Below are the code and all the weights of a small trained network. Each question names an input and a target symbol and asks about switching units off, where a switched-off unit gives its printed mean instead of its output.

import numpy as np


def w(rows, s, z=0):
    codes = np.array(rows[::2]) - 128.0
    scale = np.full(codes.shape[1], s)
    scale[-1] = z or s
    return codes * scale


def f(y):
    return y / 2 * (1 + np.tanh(0.7978845608 * (y + 0.044715 * y**3)))


def softmax(a):
    e = np.exp(a - a.max(-1, keepdims=True))
    return e / e.sum(-1, keepdims=True)


def log_softmax(a):
    a = a - a.max(-1, keepdims=True)
    return a - np.log(np.exp(a).sum(-1, keepdims=True))


def net(x, mask):
    ids = ['δηθπσφω'.index(c) for c in x.split()]
    T = len(ids)
    res = E[ids] + P[:T]
    u = 0
    for l in range(3):
        q, k, v = (res @ M[l].T for M in (Q, K, V))
        z = softmax(np.where(np.tri(T) > 0, q @ k.T / 4**0.5, -1e9)) @ v
        res = res + np.where(mask[u], z, O[l][:, -1]) @ O[l][:, :-1]
        u += 1
        y = f(res @ A[l][:, :-1].T + A[l][:, -1])
        res = res + np.where(mask[u : u + 12], y, B[l][:, -1]) @ B[l][:, :-1]
        u += 12
    return log_softmax(res[-1] @ U[:, :-1].T + U[:, -1])


Q, K, V, O, A, B = {}, {}, {}, {}, {}, {}
E = w([
[254,69,155,69,215],'δ',
[137,138,60,10,149],'η',
[182,123,119,248,8],'θ',
[143,193,243,52,45],'π',
[53,34,91,75,31],'σ',
[250,156,112,150,190],'φ',
[228,130,109,211,133],'ω',
],0.011)
P = w([
[229,222,2,49,64],'0',
[47,235,67,143,169],'1',
[72,198,102,147,168],'2',
[82,177,131,147,163],'3',
[105,158,150,148,150],'4',
[129,142,162,143,143],'5',
[150,127,173,146,144],'6',
[171,113,179,142,130],'7',
[180,92,187,144,130],'8',
[196,87,195,141,126],'9',
],0.0074)
Q[0] = w([
[151,203,158,126,95],'0.h0',
[113,67,42,30,43],'0.h0',
[137,147,85,219,2],'0.h0',
[49,98,161,161,224],'0.h0',
],0.0059)
K[0] = w([
[137,221,90,86,47],'0.h0',
[51,79,52,68,30],'0.h0',
[140,175,113,253,76],'0.h0',
[94,136,46,199,172],'0.h0',
],0.0059)
V[0] = w([
[151,234,226,127,178],'0.h0',
[132,157,176,74,137],'0.h0',
[2,120,234,94,69],'0.h0',
[62,185,92,143,89],'0.h0',
],0.0065)
O[0] = w([
[55,15,141,235,118,248],'0.h0',
[116,87,148,178,126,252],'0.h0',
[236,2,103,120,211,173],'0.h0',
[92,131,190,121,144,183],'0.h0',
],0.006,0.0022)
A[0] = w([
[116,254,139,76,88,156],'0.n0',
[128,82,169,125,97,20],'0.n1',
[185,123,85,125,87,152],'0.n2',
[168,137,44,162,252,137],'0.n3',
[156,145,65,149,77,144],'0.n4',
[212,164,161,143,181,78],'0.n5',
[133,164,48,101,81,5],'0.n6',
[92,65,146,97,244,13],'0.n7',
[53,89,81,149,84,39],'0.n8',
[81,98,63,202,126,65],'0.n9',
[131,93,158,170,154,59],'0.n10',
[134,12,86,115,126,118],'0.n11',
],0.0097,0.0028)
B[0] = w([
[93,161,140,62,144,255],'0.n0',
[134,80,135,148,114,166],'0.n1',
[117,228,112,107,173,170],'0.n2',
[92,2,129,141,183,158],'0.n3',
[110,162,113,178,192,160],'0.n4',
[64,93,102,159,129,161],'0.n5',
[169,83,110,179,167,145],'0.n6',
[208,137,118,58,161,127],'0.n7',
[60,114,65,187,113,128],'0.n8',
[135,110,105,204,64,124],'0.n9',
[159,89,117,164,112,138],'0.n10',
[143,212,109,110,73,195],'0.n11',
],0.009,0.004)
Q[1] = w([
[126,162,255,104,51],'1.h0',
[74,35,68,66,36],'1.h0',
[119,80,180,123,84],'1.h0',
[105,124,94,137,59],'1.h0',
],0.0069)
K[1] = w([
[254,95,99,124,59],'1.h0',
[177,109,179,141,180],'1.h0',
[194,62,117,131,63],'1.h0',
[127,203,197,95,75],'1.h0',
],0.0071)
V[1] = w([
[94,158,134,162,50],'1.h0',
[126,129,136,93,112],'1.h0',
[126,129,254,146,185],'1.h0',
[148,152,146,184,188],'1.h0',
],0.0084)
O[1] = w([
[179,101,106,136,145,168],'1.h0',
[135,191,115,153,72,253],'1.h0',
[133,184,223,206,240,224],'1.h0',
[125,144,161,68,254,40],'1.h0',
],0.0071,0.0018)
A[1] = w([
[131,111,99,115,214,49],'1.n0',
[162,73,135,99,96,118],'1.n1',
[95,84,115,86,125,130],'1.n2',
[109,142,68,94,164,1],'1.n3',
[115,100,103,110,99,137],'1.n4',
[28,122,148,177,77,45],'1.n5',
[203,98,158,187,182,124],'1.n6',
[167,25,155,245,116,89],'1.n7',
[105,152,169,107,167,63],'1.n8',
[123,78,179,152,43,134],'1.n9',
[107,103,55,204,132,100],'1.n10',
[62,86,67,158,187,135],'1.n11',
],0.012,0.0046)
B[1] = w([
[125,98,62,5,141,144],'1.n0',
[102,66,136,81,45,154],'1.n1',
[86,167,168,116,183,143],'1.n2',
[81,62,123,178,195,151],'1.n3',
[123,186,166,205,172,141],'1.n4',
[157,109,5,105,135,162],'1.n5',
[238,155,185,42,94,209],'1.n6',
[255,161,78,87,72,254],'1.n7',
[201,66,92,131,53,151],'1.n8',
[25,110,42,143,85,239],'1.n9',
[218,71,40,138,135,165],'1.n10',
[204,66,7,44,128,151],'1.n11',
],0.0062,0.0076)
Q[2] = w([
[7,167,163,109,112],'2.h0',
[133,201,108,108,123],'2.h0',
[161,194,91,98,71],'2.h0',
[113,108,117,42,129],'2.h0',
],0.012)
K[2] = w([
[132,230,96,27,73],'2.h0',
[103,161,217,179,2],'2.h0',
[106,65,196,171,6],'2.h0',
[122,144,169,72,82],'2.h0',
],0.0073)
V[2] = w([
[114,94,79,55,159],'2.h0',
[100,38,86,148,83],'2.h0',
[203,74,127,105,113],'2.h0',
[35,61,244,115,3],'2.h0',
],0.0054)
O[2] = w([
[182,42,236,92,90,158],'2.h0',
[174,191,210,193,126,104],'2.h0',
[254,106,152,167,239,113],'2.h0',
[95,203,118,13,216,252],'2.h0',
],0.0065,0.0034)
A[2] = w([
[183,138,200,124,99,191],'2.n0',
[123,168,168,138,105,157],'2.n1',
[190,76,114,85,140,146],'2.n2',
[139,180,45,184,95,135],'2.n3',
[158,95,38,157,85,255],'2.n4',
[36,149,126,114,157,129],'2.n5',
[115,132,98,140,251,32],'2.n6',
[95,173,211,118,122,231],'2.n7',
[31,127,180,199,112,221],'2.n8',
[83,102,117,138,104,218],'2.n9',
[109,158,169,89,158,90],'2.n10',
[74,73,92,224,137,78],'2.n11',
],0.011,0.0041)
B[2] = w([
[101,152,57,152,125,202],'2.n0',
[111,139,85,187,165,149],'2.n1',
[55,124,180,187,129,229],'2.n2',
[164,66,199,79,103,204],'2.n3',
[37,141,156,143,135,246],'2.n4',
[223,109,147,207,142,174],'2.n5',
[133,33,31,105,86,130],'2.n6',
[207,163,88,179,125,180],'2.n7',
[205,108,185,125,255,157],'2.n8',
[81,87,179,107,152,168],'2.n9',
[92,133,112,166,86,151],'2.n10',
[155,185,77,88,36,142],'2.n11',
],0.0087,0.012)
U = w([
[38,169,92,168,177,40],'δ',
[194,82,124,62,46,1],'η',
[118,247,82,125,108,193],'θ',
[19,136,158,2,102,182],'π',
[206,115,239,55,194,201],'σ',
[118,120,117,159,106,50],'φ',
[156,68,46,80,114,93],'ω',
],0.0073,0.0061)

Each question gives the input, a string of symbols that net reads in full, and the target symbol t.
The units are the heads (4 rows each of Q, K, V and O) and the neurons (one row each of A and B). Each row of codes is followed by its name. A weight is (code - 128) times the scale printed after its matrix; where a second scale follows, it is the last column's (O, A, B and U).
mask holds one flag per unit, layer by layer, with each layer's heads first. A switched-off unit (its flag False) gives its mean, the last column of its rows in O or B, instead of its output. The means were averaged over made-up inputs and are rounded, as every weight is.
A unit's drop is (log p(t) with every unit on - log p(t) with that unit switched off) / (log p(t) with every unit on - log p(t) with every unit switched off).
The circuit of an input: a set's keep is (log p(t) with only the set's units on - log p(t) with every unit switched off) / (log p(t) with every unit on - log p(t) with every unit switched off). Starting from the 12 units with the biggest drops (on a tie, the unit counted first), units are removed one at a time, each time the one whose removal leaves the highest keep (on an exact tie, the one counted first), for as long as the keep stays at least 0.8.
units of the circuit, in order: the units of the circuit, biggest drop first
most important unit: the unit with the biggest drop
top k neurons: the k neurons with the biggest drops, biggest first
k most important neurons of layer l: the k neurons of layer l with the biggest drops, biggest first
input ω δ ω, target σ: top 3 neurons -> (1.n7 2.n8 0.n0)
input π δ δ π η π ω ω ω δ, target θ: most important unit -> 0.h0
input π η π π π π φ, target δ: top 3 neurons -> (2.n2 2.n4 0.n3)
input σ π η φ, target φ: top 2 neurons -> (0.n3 2.n2)
input π η θ φ, target δ: units of the circuit, in order -> (2.n2 0.n3 2.n4 1.n11)
input η π π σ θ θ ω, target π: top 2 neurons -> (1.n7 2.n4)
input ω η δ π σ π, target σ: top 4 neurons -> (2.n8 1.n7 1.n3 1.n6)
input η ω σ θ π, target θ: top 3 neurons -> (1.n3 2.n7 0.n6)
input π δ η θ θ π φ, target π: top 4 neurons -> (1.n7 2.n2 0.n3 1.n11)
input σ π π δ π π σ, target σ: top 3 neurons -> (1.n6 1.n7 0.n0)
input π φ ω π ω π, target φ: 2 most important neurons of layer 1 -> (1.n11 1.n0)
input σ π ω, target φ: top 2 neurons -> (2.n4 2.n2)
input ω π π σ π σ, target θ: 2 most important neurons of layer 1 -> (1.n3 1.n9)
input π π δ, target π: top 2 neurons -> (0.n3 2.n2)
input π ω π δ π π π π, target θ: 2 most important neurons of layer 2 -> (2.n0 2.n3)
input π η π π θ π φ σ σ, target σ: 4 most important neurons of layer 1 -> (1.n7 1.n6 1.n11 1.n10)
input σ π π ω ω σ π, target φ: top neuron -> (2.n0)
input η π π δ, target π: 4 most important neurons of layer 2 -> (2.n2 2.n5 2.n7 2.n8)
input φ ω η η, target σ: top 2 neurons -> (1.n7 1.n3)
input σ σ σ ω σ π σ, target θ: 2 most important neurons of layer 2 -> (2.n3 2.n7)
input η π ω π σ θ, target π: top 4 neurons -> (2.n4 1.n7 2.n3 1.n5)
input π δ η, target ω: most important unit -> 2.n6
input σ δ π π δ η ω, target π: top 4 neurons -> (1.n7 2.n4 2.n3 2.n2)
input σ η η η σ θ θ, target σ: 3 most important neurons of layer 1 -> (1.n7 1.n6 1.n11)
input π σ π θ, target π: 2 most important neurons of layer 0 -> (0.n9 0.n8)
input ω δ σ ω, target σ: top 3 neurons -> (1.n7 2.n8 1.n6)
input δ φ π ω, target φ: most important unit -> 2.n4
input ω δ ω ω θ θ, target σ: 2 most important neurons of layer 2 -> (2.n8 2.n3)
input π σ δ σ η, target ω: 3 most important neurons of layer 2 -> (2.n6 2.n4 2.n5)
input η ω π θ, target η: 2 most important neurons of layer 0 -> (0.n9 0.n0)
